Here is a tiny trained network, its code and every weight. The questions are about switching its units off for an input and a class, where a switched-off unit gives its printed mean instead of its output.

import numpy as np


def w(rows, s, z=0):
    codes = np.array(rows[::2]) - 128.0
    scale = np.full(codes.shape[1], s)
    scale[-1] = z or s
    return codes * scale


def norm(h):
    return h / np.sqrt((h * h).mean(-1, keepdims=True) + 1e-5)


def f(y):
    return y / 2 * (1 + np.tanh(0.7978845608 * (y + 0.044715 * y**3)))


def log_softmax(a):
    a = a - a.max(-1, keepdims=True)
    return a - np.log(np.exp(a).sum(-1, keepdims=True))


def net(x, mask):
    res = np.array(x, float).reshape(1, 3) / 4 @ E
    u = 0
    for l in range(2):
        y = f(norm(res) @ A[l][:, :-1].T + A[l][:, -1])
        res = res + np.where(mask[u : u + 15], y, B[l][:, -1]) @ B[l][:, :-1]
        u += 15
    return log_softmax(norm(res)[-1] @ U[:, :-1].T + U[:, -1])


A, B = {}, {}
E = w([
[183,2,118,142,146],'x0',
[65,129,13,170,97],'x1',
[128,100,166,233,140],'x2',
],0.0045)
A[0] = w([
[159,223,130,138,112,1],'0.n0',
[67,125,112,115,40,24],'0.n1',
[123,132,160,244,133,96],'0.n2',
[165,87,146,189,137,135],'0.n3',
[205,174,68,3,40,86],'0.n4',
[58,180,175,79,207,143],'0.n5',
[145,100,225,88,151,170],'0.n6',
[118,150,146,106,171,96],'0.n7',
[141,145,114,28,126,44],'0.n8',
[85,143,52,176,86,184],'0.n9',
[99,124,36,55,100,70],'0.n10',
[141,131,187,68,142,88],'0.n11',
[68,178,187,199,103,39],'0.n12',
[131,44,54,148,145,157],'0.n13',
[54,183,159,132,25,77],'0.n14',
],0.0064,0.0017)
B[0] = w([
[176,100,106,163,218,141],'0.n0',
[106,107,118,142,109,141],'0.n1',
[3,106,136,126,195,218],'0.n2',
[73,131,88,17,148,206],'0.n3',
[72,130,172,134,242,253],'0.n4',
[211,111,120,161,73,188],'0.n5',
[85,156,125,144,74,241],'0.n6',
[131,174,170,227,116,128],'0.n7',
[59,132,142,168,179,175],'0.n8',
[147,94,233,98,76,245],'0.n9',
[110,177,225,126,140,213],'0.n10',
[112,66,214,126,87,174],'0.n11',
[173,138,124,145,227,180],'0.n12',
[176,192,122,84,116,240],'0.n13',
[181,179,87,21,104,192],'0.n14',
],0.0046,0.0028)
A[1] = w([
[98,157,97,167,255,221],'1.n0',
[190,19,123,112,154,104],'1.n1',
[120,190,78,106,118,59],'1.n2',
[125,230,96,194,126,14],'1.n3',
[196,184,175,142,147,25],'1.n4',
[143,127,187,153,111,173],'1.n5',
[107,136,206,150,49,42],'1.n6',
[152,205,104,172,119,5],'1.n7',
[123,143,126,217,192,167],'1.n8',
[51,161,64,117,64,126],'1.n9',
[101,94,146,213,162,81],'1.n10',
[130,127,63,187,103,226],'1.n11',
[238,231,102,120,157,136],'1.n12',
[111,167,103,129,141,130],'1.n13',
[124,127,85,193,121,241],'1.n14',
],0.0072,0.0011)
B[1] = w([
[85,84,161,85,134,251],'1.n0',
[175,205,80,130,153,221],'1.n1',
[185,106,146,152,143,151],'1.n2',
[150,161,79,141,153,175],'1.n3',
[151,97,115,150,110,179],'1.n4',
[161,167,89,130,79,182],'1.n5',
[135,76,112,163,63,191],'1.n6',
[190,160,79,99,150,135],'1.n7',
[101,135,140,2,148,173],'1.n8',
[185,76,220,152,94,190],'1.n9',
[104,199,187,95,148,170],'1.n10',
[183,145,160,144,136,122],'1.n11',
[144,28,59,91,125,197],'1.n12',
[130,115,130,197,172,147],'1.n13',
[178,192,184,78,83,124],'1.n14',
],0.007,0.0028)
U = w([
[48,171,206,53,211,202],'0',
[221,161,28,92,167,206],'1',
[170,115,217,187,10,194],'2',
[72,59,120,121,85,244],'3',
[85,116,84,182,129,25],'4',
[70,119,74,184,113,4],'5',
[81,136,76,173,109,14],'6',
[61,129,79,190,115,2],'7',
],0.011,0.0048)

Each question gives the input, the list of numbers given to net, and the class t.
The units are the neurons (one row each of A and B). Each row of codes is followed by its name. A weight is (code - 128) times the scale printed after its matrix; where a second scale follows, it is the last column's (A, B and U).
mask holds one flag per neuron, layer by layer. A switched-off neuron (its flag False) gives its mean, the last column of its row in B, instead of its output. The means were averaged over made-up inputs and are rounded, as every weight is.
A unit's drop is (log p(t) with every unit on - log p(t) with that unit switched off) / (log p(t) with every unit on - log p(t) with every unit switched off).
The circuit of an input: a set's keep is (log p(t) with only the set's units on - log p(t) with every unit switched off) / (log p(t) with every unit on - log p(t) with every unit switched off). Starting from the 12 units with the biggest drops (on a tie, the unit counted first), units are removed one at a time, each time the one whose removal leaves the highest keep (on an exact tie, the one counted first), for as long as the keep stays at least 0.8.
units of the circuit, in order: the units of the circuit, biggest drop first
unit that matters most: the unit with the biggest drop
top k neurons: the k neurons with the biggest drops, biggest first
top k neurons in layer l: the k neurons of layer l with the biggest drops, biggest first
drop of u: that unit's drop, to one decimal
input [2,7,-7], class 0: top neuron in layer 0	[0.n4]
input [7,8,8], class 0: top 3 neurons in layer 1	[1.n10 1.n6 1.n8]
input [8,-8,-2], class 1: top 3 neurons in layer 0	[0.n9 0.n10 0.n3]
input [7,7,-8], class 0: units of the circuit, in order	[0.n10 0.n4 1.n12]
input [6,6,3], class 1: units of the circuit, in order	[1.n1 0.n13]
input [-4,8,-8], class 0: units of the circuit, in order	[0.n4 0.n10]
input [6,-1,-7], class 0: units of the circuit, in order	[0.n4 1.n12]
input [8,-8,-5], class 1: top 3 neurons in layer 0	[0.n9 0.n10 0.n2]
input [7,8,2], class 2: top 3 neurons in layer 0	[0.n4 0.n12 0.n0]
input [3,6,-6], class 0: top 3 neurons in layer 1	[1.n12 1.n6 1.n4]
input [0,-3,3], class 3: top 2 neurons in layer 0	[0.n6 0.n4]
input [4,7,5], class 2: top 2 neurons	[0.n4 0.n13]
input [-3,-2,-2], class 3: top 2 neurons in layer 1	[1.n12 1.n1]
input [-3,8,-5], class 2: unit that matters most	1.n9
input [-5,-5,3], class 1: top 2 neurons	[0.n9 0.n12]
input [-8,7,0], class 1: top 2 neurons in layer 1	[1.n3 1.n7]
input [7,6,-1], class 1: top 2 neurons in layer 1	[1.n1 1.n6]
input [4,6,4], class 2: drop of 0.n4	0.8
input [3,-8,-4], class 2: drop of 0.n6	0.1
input [-3,-5,1], class 2: unit that matters most	0.n11
input [5,5,8], class 0: drop of 0.n2	0.1
